Below are the code and all the weights of a small trained network. Each question names an input and a class and asks about switching units off, where a switched-off unit gives its printed mean instead of its output.

import numpy as np


def w(rows, s, z=0):
    codes = np.array(rows[::2]) - 128.0
    scale = np.full(codes.shape[1], s)
    scale[-1] = z or s
    return codes * scale


def f(y):
    return y / 2 * (1 + np.tanh(0.7978845608 * (y + 0.044715 * y**3)))


def log_softmax(a):
    a = a - a.max(-1, keepdims=True)
    return a - np.log(np.exp(a).sum(-1, keepdims=True))


def net(x, mask):
    res = np.array(x, float).reshape(1, 7) / 4 @ E
    y = f(res @ A[0][:, :-1].T + A[0][:, -1])
    res = res + np.where(mask, y, B[0][:, -1]) @ B[0][:, :-1]
    return log_softmax(res[-1] @ U[:, :-1].T + U[:, -1])


A, B = {}, {}
E = w([
[126,71,53,82,185],'x0',
[138,153,91,149,118],'x1',
[130,94,115,38,42],'x2',
[140,33,106,229,93],'x3',
[127,129,127,130,128],'x4',
[140,158,78,155,114],'x5',
[254,140,170,82,143],'x6',
],0.0091)
A[0] = w([
[87,176,150,89,179,79],'N1',
[108,159,144,73,147,71],'N2',
[143,121,105,86,81,2],'N3',
[210,148,130,111,140,226],'N4',
[165,87,140,112,91,62],'N5',
[149,171,181,169,63,78],'N6',
[152,75,123,164,110,39],'N7',
[154,203,169,161,36,134],'N8',
[137,110,96,110,159,17],'N9',
[142,214,65,102,116,90],'N10',
[145,228,118,138,184,30],'N11',
[100,140,164,140,100,114],'N12',
[167,165,50,151,96,181],'N13',
[147,120,88,76,67,5],'N14',
[205,188,60,141,109,177],'N15',
[140,86,94,102,150,7],'N16',
[159,116,111,82,76,50],'N17',
[117,87,72,159,91,120],'N18',
[150,84,107,156,111,78],'N19',
[90,153,154,127,104,234],'N20',
[127,112,129,176,181,81],'N21',
[140,139,202,146,87,126],'N22',
[157,85,125,178,117,59],'N23',
[118,156,162,57,149,171],'N24',
[153,112,141,85,93,204],'N25',
[94,111,113,90,38,49],'N26',
[127,112,87,77,63,124],'N27',
[144,113,76,107,164,86],'N28',
[125,161,125,95,150,46],'N29',
[247,89,122,114,139,153],'N30',
[142,120,116,175,176,44],'N31',
[65,205,67,96,126,238],'N32',
[206,109,219,94,181,184],'N33',
[140,113,145,96,44,78],'N34',
[140,130,140,148,167,107],'N35',
[130,36,187,174,100,41],'N36',
[176,118,23,87,183,49],'N37',
],0.011,0.0042)
B[0] = w([
[168,159,76,150,53,178],'N1',
[144,172,118,106,35,170],'N2',
[165,160,94,147,170,149],'N3',
[96,64,92,211,107,233],'N4',
[179,129,142,181,111,157],'N5',
[83,154,73,89,215,183],'N6',
[137,208,118,27,54,169],'N7',
[82,111,55,14,180,216],'N8',
[135,141,93,105,157,135],'N9',
[156,115,173,99,107,184],'N10',
[155,166,116,141,116,187],'N11',
[97,111,92,132,159,146],'N12',
[101,103,197,104,102,197],'N13',
[115,169,137,130,171,172],'N14',
[85,75,191,152,100,210],'N15',
[129,172,42,107,146,150],'N16',
[159,146,138,177,168,172],'N17',
[150,120,170,124,83,222],'N18',
[143,160,113,40,74,171],'N19',
[131,71,76,128,99,184],'N20',
[163,173,112,186,119,167],'N21',
[111,120,52,94,123,176],'N22',
[185,186,117,55,74,174],'N23',
[196,81,120,128,91,218],'N24',
[105,121,142,161,143,206],'N25',
[171,199,149,255,204,196],'N26',
[126,143,144,196,186,212],'N27',
[101,138,110,78,170,169],'N28',
[146,165,126,109,101,145],'N29',
[115,111,91,181,86,243],'N30',
[167,151,87,153,124,156],'N31',
[129,108,148,171,31,243],'N32',
[106,106,110,167,92,253],'N33',
[155,134,89,171,171,183],'N34',
[128,152,97,152,159,141],'N35',
[154,178,116,76,62,200],'N36',
[119,125,58,59,171,221],'N37',
],0.0071,0.0074)
U = w([
[111,94,132,120,115,254],'0',
[207,190,145,52,65,35],'1',
[75,58,122,164,107,130],'2',
[189,247,142,185,228,127],'3',
[111,89,141,101,131,242],'4',
[86,105,61,17,203,65],'5',
[96,65,153,117,106,135],'6',
[110,117,254,76,221,17],'7',
],0.011,0.0081)

Each question gives the input, the list of numbers given to net, and the class t.
The units are the neurons (one row each of A and B). Each row of codes is followed by its name. A weight is (code - 128) times the scale printed after its matrix; where a second scale follows, it is the last column's (A, B and U).
mask holds one flag per neuron, in row order. A switched-off neuron (its flag False) gives its mean, the last column of its row in B, instead of its output. The means were averaged over made-up inputs and are rounded, as every weight is.
A unit's drop is (log p(t) with every unit on - log p(t) with that unit switched off) / (log p(t) with every unit on - log p(t) with every unit switched off).
The circuit of an input: a set's keep is (log p(t) with only the set's units on - log p(t) with every unit switched off) / (log p(t) with every unit on - log p(t) with every unit switched off). Starting from the 12 units with the biggest drops (on a tie, the unit counted first), units are removed one at a time, each time the one whose removal leaves the highest keep (on an exact tie, the one counted first), for as long as the keep stays at least 0.8.
units of the circuit, in order: the units of the circuit, biggest drop first
unit that matters most: the unit with the biggest drop
k most important neurons: the k neurons with the biggest drops, biggest first
drop of u: that unit's drop, to one decimal
input [-3,2,1,8,-8,-4,-8], class 1: unit that matters most => N36
input [-8,3,4,2,-1,-4,7], class 5: units of the circuit, in order => [N8, N6]
input [-6,-2,-7,8,5,-4,-6], class 1: units of the circuit, in order => [N36, N23, N7]
input [6,5,6,-3,-3,8,-6], class 6: 3 most important neurons => [N32, N13, N10]
input [8,-1,-5,5,0,7,-2], class 5: units of the circuit, in order => [N37, N28]
input [-7,2,-4,-3,-3,-1,8], class 2: units of the circuit, in order => [N4, N33]
input [-7,-1,0,4,-2,-7,3], class 5: units of the circuit, in order => [N8, N6, N22]
input [-8,5,8,-3,-2,-1,4], class 3: units of the circuit, in order => [N26, N34]
input [-1,2,0,7,-7,6,5], class 1: 4 most important neurons => [N23, N7, N19, N36]
input [-1,4,8,1,-1,8,3], class 3: units of the circuit, in order => [N26, N27]
input [-3,3,8,-5,-4,-3,7], class 3: units of the circuit, in order => [N17, N34, N27]
input [-2,-2,-2,8,6,-5,6], class 1: 2 most important neurons => [N36, N23]
input [2,0,-8,7,1,6,-2], class 3: 3 most important neurons => [N21, N32, N31]
input [-4,0,-3,6,4,-5,8], class 2: units of the circuit, in order => [N33]
input [-6,-6,-2,-5,6,-7,6], class 6: 2 most important neurons => [N33, N4]
input [5,2,-8,5,6,4,-7], class 3: 2 most important neurons => [N21, N31]
input [5,6,-4,5,6,5,8], class 2: 2 most important neurons => [N4, N30]
input [6,-2,-6,-7,-6,4,6], class 1: 2 most important neurons => [N11, N1]
input [-7,-2,2,-6,0,-5,-1], class 5: 3 most important neurons => [N8, N6, N22]
input [-6,-4,3,7,-5,-4,4], class 1: units of the circuit, in order => [N36]
input [7,8,8,-6,0,4,7], class 0: 2 most important neurons => [N15, N4]
input [-7,-3,-1,-1,4,-2,-4], class 5: drop of N8 => 0.2
input [1,-6,-6,-6,1,-7,8], class 2: drop of N37 => 0.0
input [-2,-2,6,-4,-2,2,8], class 2: drop of N4 => 0.2
